[[126 120 126 134 121 120 126]
 [133 117 127 144 123 123 128]
 [132 119 128 155 118 127 125]] | 128

[[123 123 146 106]
 [140 140 135 130]
 [116 116 146 109]] | 146

[[106 134 131 149 150 139]
 [149 125 112 115 109 115]
 [137 102 102 121 117 127]] | 102

[[149 131 111 122 137 130]
 [126 118 130 118 124 118]
 [103 105 135 116 111 107]] | 135

[[138 128 143 157 120]
 [133 124 113 110 128]
 [143 126 131 141 119]] | 131

[[ 98 101 138 134 104 125]
 [148 147 118 134 149 113]
 [156 123 137 116 116 141]] | 137
---
134,115,102,136,130,129,107
151,124,112,107,114,123,115
143,156,140,119,142,155,146
-> 115

118,119,139,123,157
119,122,139,124,154
117,123,136,127,154
-> 119

140,132,130,131,139
102,132,116,128,135
131,134,117,119,124
-> 132

124,123,130,147,127,107,134
124,118,121,151,145,109,106
123,115,109,129,130,139,150
-> 123

146,112,115,134,99,122,103
118,131,122,120,133,125,108
117,154,145,117,153,99,106
-> 112

120,121,133,128,128
131,127,156,116,140
135,139,124,136,134
-> 121
---
[[137 136 128 144]
 [139 131 120 150]] >> 136

[151 153 110 109  99 145 155] >> 153

[[139 126 124 135 133]
 [143 125 127 103 124]] >> 126

[[124 141 114 143]
 [122 138 145  99]] >> 141

[[126 127 133 123 130 124]
 [113 130 142 102 130 109]] >> 127

[122 132 100 151 140 108] >> 132

[142 111 143 120 118 153] >> 111

[135 104 134 145] >> 104

[138 134 146 141 156 143] >> 134
---
[[135 153 119 106]
 [118 121 135 147]] -> 147

[[114 128 131 136]
 [117 115 116 105]
 [140 131 127 128]] -> 105

[[110 132 141 108 114 107]
 [134 107 133 156 137 129]] -> 129

[[151 151 116 117 128 118]
 [130 124 147 104 121  99]] -> 99

[[121 145 107 125 119 132 133]
 [151 136 151 141 141 128 135]
 [112 103 140 130 145 127 119]] -> 135

[[141 138 103 134 129 110 147]
 [141 145 122 138 132 107 145]
 [142 143 116 136 131 109 147]] -> 145

[[126 141 137 140 110]
 [112 109 103 119 135]
 [144 123 125 124 112]] -> 135
---
122  138  143  129  124
127  144  150  130  117
130  137  146  146  126
--> 137

143  122  153  125 --> 122

152  134  136  113 --> 134

139  140  153  112  108 --> 140

139  147  111  124  137   98 --> 147

137  143  150  123  144  104  123
148  129  138  124  146  157  119
--> 129

147  116  120  150  109 --> 116

133  140  115  132  154  127
150  139  117  132  135  111
144  135  140  104  131  125
--> 135

140  114  101  109  120  147  144 --> 114
---
Input:
[[127, 116, 131, 136, 106, 144, 145],
 [102, 119, 117, 123, 147, 117, 108]]
Output: 106

Input:
[[133, 133, 129, 115],
 [130, 101, 140, 136]]
Output: 133

Input:
[[118, 111, 126, 121, 112, 140],
 [153, 134, 103, 131, 124, 122]]
Output: 121

Input:
[[128, 123, 146, 155],
 [130, 130, 147, 126]]
Output: 123

Input:
[[136, 127, 127, 112],
 [119, 127, 152, 154]]
Output: 127

Input:
[[98, 104, 101, 131],
 [115, 140, 153, 158]]
Output: 104

Input:
[[144, 133, 116, 102, 130],
 [125, 130, 108, 137, 143]]
Output: 116
---
[[112 113 129 143 123 125]
 [115 103 133 147 127 132]]	147, 103

[[123 148 122 146]
 [119 156 128 141]
 [111 119 152 103]]	156, 103

[144 112 109 143 120 158]	158, 109

[[141 131 119 150 138 144 126]
 [129 126 127 128 125 123 130]
 [141 125 130 140 140 130 110]]	150, 110

[153 138 127 128]	153, 127

[106 124 140 126 123 129]	140, 106
---
[[141 114 131 150 141 122 130]
 [138 140 115 130 152 155 154]
 [129 118 128 142 149 136 146]] yields 149

[[126 129 106 127]
 [131 125 130 135]
 [122 122 123 112]] yields 122

[[131 140 130 153 134]
 [129 143 142 131 137]
 [130 134 154 132 137]] yields 154

[[120 131 107 112 131 131 128]
 [120 125 141 103 143 100 131]
 [117 111 125 124 136 151 140]] yields 136

[[130 121 129 132 129 124 129]
 [131 124 129 130 134 126 131]
 [126 107 132 133 138 132 129]] yields 138

[[112 124 109 113]
 [153 146 140 112]
 [124 136 136 128]] yields 136
---
[139 153 104 136 133 115 102] >> 153, 102

[110 119 128 107 127] >> 128, 107

[148 131 104 112 117] >> 148, 104

[[153 123 124 138 116]
 [102 132 133 117 141]] >> 153, 102

[154 118 135 132 138 151] >> 154, 118

[154 130 134 115] >> 154, 115

[[101 141 127 144 128 141]
 [150 125 141 136 111 129]] >> 150, 101

[130 123 139 152 129 137] >> 152, 123

[118 155 150 102 115 127] >> 155, 102
---
array([130, 104, 130, 115, 137, 112, 135]) Out: 104
array([120, 126, 137, 130, 131, 114, 101]) Out: 126
array([106, 112, 133, 134, 155, 158, 122]) Out: 112
array([102, 105, 130,  99]) Out: 105
array([131, 119, 115, 151, 115]) Out: 119
array([134, 110, 119,  98]) Out: 110
array([153, 132, 127, 123, 138, 127, 126]) Out: 132
---
[[100 138 127 113 123 141 144 124]
 [103 133 149 141 135 128 116 124]
 [104 130 152 143 135 127 115 124]
 [104 130 152 144 135 127 117 124]
 [120  99 147 121 137 139 143 126]
 [129 130 131 111 154 139 119 108]
 [121  99 147 121 138 139 143 124]
 [118 100 147 121 135 139 143 127]
 [101 142 125 112 125 141 143 124]
 [118  99 147 121 136 139 143 127]
 [ 99 140 127 115 123 141 143 124]] => 127

[[124 124 126 145 128 119 141 133 136 125 115 130 119]
 [121 140 140 142 137 118 154 132 156 121 106 127 113]
 [128 105 122 151 125 122 133 125 115 127 122 133 128]
 [126 126 131 156 129 116 143 138 134 124 115 132 116]
 [121 124 128 152 135 119 154 132 141 121 106 128 117]] => 126

[[135 150 142 125 132 123 144 146 113 135 116 130 134 131 133]
 [129 107 119 124 127 133 125 136 136 122 121 127 124 120 113]
 [134 148 142 123 131 122 144 149 113 135 116 129 135 131 133]
 [131 143 141 118 129 121 141 153 113 135 116 127 136 129 133]
 [131 121 127 116 128 125 130 150 129 127 120 131 132 120 123]
 [128 105 119 127 127 135 124 132 136 122 122 125 124 120 113]
 [117 116 120 136 122 128 114 106 135 126 146 122 125 134 134]
 [130 139 139 116 128 121 139 154 114 134 117 128 136 127 132]
 [117 121 120 134 122 127 114 106 136 127 148 125 126 134 137]
 [119 105 119 137 122 135 119 115 132 122 130 122 124 129 114]] => 142

[[128 124 134 130 132 123 128 141]
 [128 136 114 122 120 138 128 101]
 [128 123 137 131 133 122 128 145]
 [128 128 127 128 128 128 128 126]
 [128 121 139 132 134 120 128 149]
 [128 121 140 133 135 120 128 150]
 [128 125 133 130 131 124 128 137]
 [128 124 134 130 131 124 128 139]
 [128 129 126 127 127 129 128 124]] => 134

[[126 121 103 129 143 138 135 142 129 133 134 127 137]
 [125 107 126 127 125 129 118 134 124 124 130 140 111]
 [140 124 133 129 129 129 118 129 135 110 129 136 116]
 [117 113 133 126 131 121 133 139 119 146 126 131 125]
 [125 135 120 115 111 112 142 121 120 129 114 137 100]
 [121 146 132 124 120 127 139 120 139 116 128 135 116]
 [134 126 122 118 134 115 133 106 139 124 122 116 124]
 [110 118 108 122 132 116 115 121 136 103 121 126 133]
 [133 125 113 140 117 138 133 133 118 111 141 131 129]
 [128 135 113 119 109 111 138 109 134 120 109 124 121]
 [127 120 106 122 122 121 118 138 105 124 124 128 125]] => 103

[[120 135 125 116 131 125]
 [115 108 130 129 143 124]
 [116 105 127 125 142 126]
 [128 109 122 115 135 126]
 [131 131 119 136 130 118]
 [125 124 118 128 126 121]
 [131 131 119 136 131 117]
 [119 134 125 115 131 126]
 [133 135 120 136 133 117]
 [133 123 132 122 131 115]] => 125
---
107,141,136,101,130 Answer: 101
133,122,151,105 Answer: 151
102,151,130,135 Answer: 130
147,127,131,145,155,131,149 Answer: 131
141,125,128,131,152,131,137 Answer: 131
106,139,122,146,125 Answer: 146
---
[[136 124 139 126 115 144]
 [107 131 119 139 130 151]] ans = 139

[[122 127 129 127 106]
 [128 127 130 132 135]
 [133 124 126 126 126]] ans = 126

[[118 139 152 116 117 138 116]
 [124 139 133 116 142 131 113]] ans = 142

[133 100 129 138 136] ans = 129

[131 134 130 129 102 128 122] ans = 102

[116 107 125 142 121] ans = 125
---
Q: [108 125 101 143 131 125]
A: 108
Q: [127 102 126 142 130]
A: 127
Q: [116 142 149 121 127]
A: 116
Q: [127 105  99 144]
A: 127
Q: [101 148 148 144 141 103]
A: 101
Q: [116 153 125 132 155 144]
A: 116
Q: [108 119 138 155 152 146 126]
A: 108
Q: [130 102 104 135 133]
A: 130
